Here is a tiny trained network, its code and every weight. The questions are about switching its units off for an input and a class, where a switched-off unit gives its printed mean instead of its output.

import numpy as np


def w(rows, s, z=0):
    codes = np.array(rows[::2]) - 128.0
    scale = np.full(codes.shape[1], s)
    scale[-1] = z or s
    return codes * scale


def norm(h):
    return h / np.sqrt((h * h).mean(-1, keepdims=True) + 1e-5)


def f(y):
    return np.maximum(y, 0)


def log_softmax(a):
    a = a - a.max(-1, keepdims=True)
    return a - np.log(np.exp(a).sum(-1, keepdims=True))


def net(x, mask):
    res = np.array(x, float).reshape(1, 3) / 4 @ E
    u = 0
    for l in range(3):
        y = f(norm(res) @ A[l][:, :-1].T + A[l][:, -1])
        res = res + np.where(mask[u : u + 7], y, B[l][:, -1]) @ B[l][:, :-1]
        u += 7
    return log_softmax(norm(res)[-1] @ U[:, :-1].T + U[:, -1])


A, B = {}, {}
E = w([
[104,86,62,146,181,97,100,241,162,162,91],'x0',
[110,254,74,154,10,90,44,116,84,193,72],'x1',
[75,205,187,109,127,175,184,135,233,105,5],'x2',
],0.008)
A[0] = w([
[136,57,196,146,150,138,235,141,146,129,138,72],'0.n0',
[186,133,194,137,123,135,118,50,127,96,53,58],'0.n1',
[139,139,165,100,51,162,93,81,64,92,172,74],'0.n2',
[118,158,97,127,79,136,172,118,210,120,53,170],'0.n3',
[89,73,62,201,165,73,86,178,159,188,159,5],'0.n4',
[159,3,118,118,91,124,143,139,1,137,201,35],'0.n5',
[110,145,121,116,167,152,220,19,84,97,159,1],'0.n6',
],0.0058,0.0027)
B[0] = w([
[112,209,60,56,158,43,119,107,31,156,71,214],'0.n0',
[180,129,116,175,74,42,142,175,175,77,134,172],'0.n1',
[191,147,87,40,24,146,147,139,149,50,194,208],'0.n2',
[174,105,164,168,177,250,41,137,72,136,136,228],'0.n3',
[237,182,127,102,15,123,146,91,161,59,167,206],'0.n4',
[115,168,182,253,176,194,132,170,83,130,126,255],'0.n5',
[202,147,85,106,56,134,135,100,171,87,163,179],'0.n6',
],0.0066,0.006)
A[1] = w([
[159,134,110,64,141,59,134,104,90,149,118,177],'1.n0',
[134,93,83,158,118,95,136,255,216,153,103,2],'1.n1',
[168,149,83,153,157,147,108,171,130,138,112,106],'1.n2',
[82,169,107,134,81,103,99,107,120,192,120,38],'1.n3',
[136,41,144,113,165,131,203,109,129,85,143,117],'1.n4',
[138,82,107,151,166,152,185,126,107,80,163,94],'1.n5',
[130,153,95,125,93,142,105,212,179,89,143,176],'1.n6',
],0.0097,0.0037)
B[1] = w([
[119,148,82,125,162,174,125,181,144,117,112,186],'1.n0',
[239,222,149,123,2,84,145,79,238,87,184,197],'1.n1',
[156,131,82,76,59,133,207,93,100,102,153,225],'1.n2',
[35,137,130,55,213,41,96,109,165,144,173,192],'1.n3',
[64,158,111,51,132,49,58,130,175,149,143,212],'1.n4',
[131,155,125,68,115,120,93,127,174,196,59,219],'1.n5',
[74,86,144,159,156,156,169,67,93,98,139,254],'1.n6',
],0.0082,0.0066)
A[2] = w([
[188,40,47,176,113,103,63,171,72,165,242,7],'2.n0',
[16,254,68,132,103,4,143,122,59,221,101,76],'2.n1',
[189,166,20,173,147,186,120,187,33,110,157,156],'2.n2',
[62,137,214,107,148,200,185,166,235,79,28,138],'2.n3',
[171,123,145,106,137,108,51,132,94,110,164,74],'2.n4',
[63,2,101,92,182,160,161,62,132,72,195,62],'2.n5',
[54,109,142,157,23,134,54,45,52,69,116,118],'2.n6',
],0.0071,0.0021)
B[2] = w([
[77,173,168,169,64,201,94,37,134,192,72,229],'2.n0',
[139,88,159,72,186,133,133,151,149,130,152,255],'2.n1',
[134,84,165,134,187,141,172,189,104,82,91,238],'2.n2',
[96,87,120,218,88,131,102,108,28,200,166,232],'2.n3',
[34,150,126,205,82,89,155,114,186,141,65,187],'2.n4',
[161,54,63,130,232,172,204,254,79,28,48,137],'2.n5',
[147,84,86,88,195,68,137,171,185,147,112,253],'2.n6',
],0.0084,0.0072)
U = w([
[53,144,98,20,210,61,93,127,161,183,125,171],'0',
[76,132,177,255,98,196,122,77,50,197,98,192],'1',
[209,193,100,105,5,116,183,60,171,55,171,167],'2',
[168,80,113,122,213,157,201,218,91,41,108,163],'3',
[154,96,163,177,151,118,106,143,152,132,184,2],'4',
[113,106,145,176,139,116,109,169,142,102,171,47],'5',
[154,77,162,162,132,117,92,174,142,125,175,24],'6',
],0.014,0.0055)

Each question gives the input, the list of numbers given to net, and the class t.
The units are the neurons (one row each of A and B). Each row of codes is followed by its name. A weight is (code - 128) times the scale printed after its matrix; where a second scale follows, it is the last column's (A, B and U).
mask holds one flag per neuron, layer by layer. A switched-off neuron (its flag False) gives its mean, the last column of its row in B, instead of its output. The means were averaged over made-up inputs and are rounded, as every weight is.
A unit's drop is (log p(t) with every unit on - log p(t) with that unit switched off) / (log p(t) with every unit on - log p(t) with every unit switched off).
The circuit of an input: a set's keep is (log p(t) with only the set's units on - log p(t) with every unit switched off) / (log p(t) with every unit on - log p(t) with every unit switched off). Starting from the 12 units with the biggest drops (on a tie, the unit counted first), units are removed one at a time, each time the one whose removal leaves the highest keep (on an exact tie, the one counted first), for as long as the keep stays at least 0.8.
circuit, biggest first: the units of the circuit, biggest drop first
unit that matters most: the unit with the biggest drop
top k neurons: the k neurons with the biggest drops, biggest first
top k neurons in layer l: the k neurons of layer l with the biggest drops, biggest first
drop of u: that unit's drop, to one decimal
input [6,-5,5], class 2: top 3 neurons : (1.n1 0.n5 2.n6)
input [4,-8,-7], class 0: circuit, biggest first : (1.n4)
input [-4,-3,-5], class 1: top 2 neurons : (0.n5 1.n1)
input [-3,6,-6], class 0: top 3 neurons : (1.n3 0.n3 2.n6)
input [3,1,0], class 3: top 2 neurons : (0.n4 1.n6)
input [-2,4,2], class 0: top 2 neurons : (0.n5 1.n3)
input [8,-7,-1], class 2: top 2 neurons : (1.n1 0.n4)
input [8,-7,-7], class 2: top 3 neurons : (1.n1 0.n3 0.n4)
input [7,-1,6], class 2: top 3 neurons : (1.n1 0.n5 1.n2)
input [-3,-3,-2], class 3: top 2 neurons : (0.n0 1.n1)
input [4,1,-4], class 1: top 3 neurons in layer 2 : (2.n0 2.n1 2.n2)
input [0,0,4], class 1: top 2 neurons : (2.n3 0.n2)
input [8,6,7], class 2: top 4 neurons : (1.n1 0.n5 1.n2 0.n0)
input [0,-3,-5], class 1: unit that matters most : 0.n5
input [4,-5,-7], class 1: top 2 neurons : (0.n5 2.n0)
input [-3,-2,2], class 3: top 2 neurons : (1.n1 1.n0)
input [3,7,-7], class 0: top 3 neurons in layer 2 : (2.n1 2.n3 2.n6)
input [3,0,3], class 3: top 4 neurons : (0.n3 1.n2 1.n5 2.n0)
input [-2,0,-4], class 1: top 2 neurons : (2.n0 2.n1)
input [7,3,8], class 1: circuit, biggest first : (2.n3)
input [3,1,-2], class 3: top 2 neurons in layer 0 : (0.n4 0.n1)
input [-1,-5,-3], class 0: top 2 neurons in layer 1 : (1.n5 1.n4)
input [6,3,-5], class 2: top 2 neurons in layer 0 : (0.n3 0.n0)
input [-5,-1,-7], class 1: drop of 2.n0 : 0.1
input [-5,-4,7], class 1: drop of 0.n2 : 0.0
input [3,1,2], class 3: drop of 0.n3 : 1.8
input [-1,-2,2], class 3: drop of 0.n0 : 1.8
input [0,5,-1], class 0: unit that matters most : 1.n3
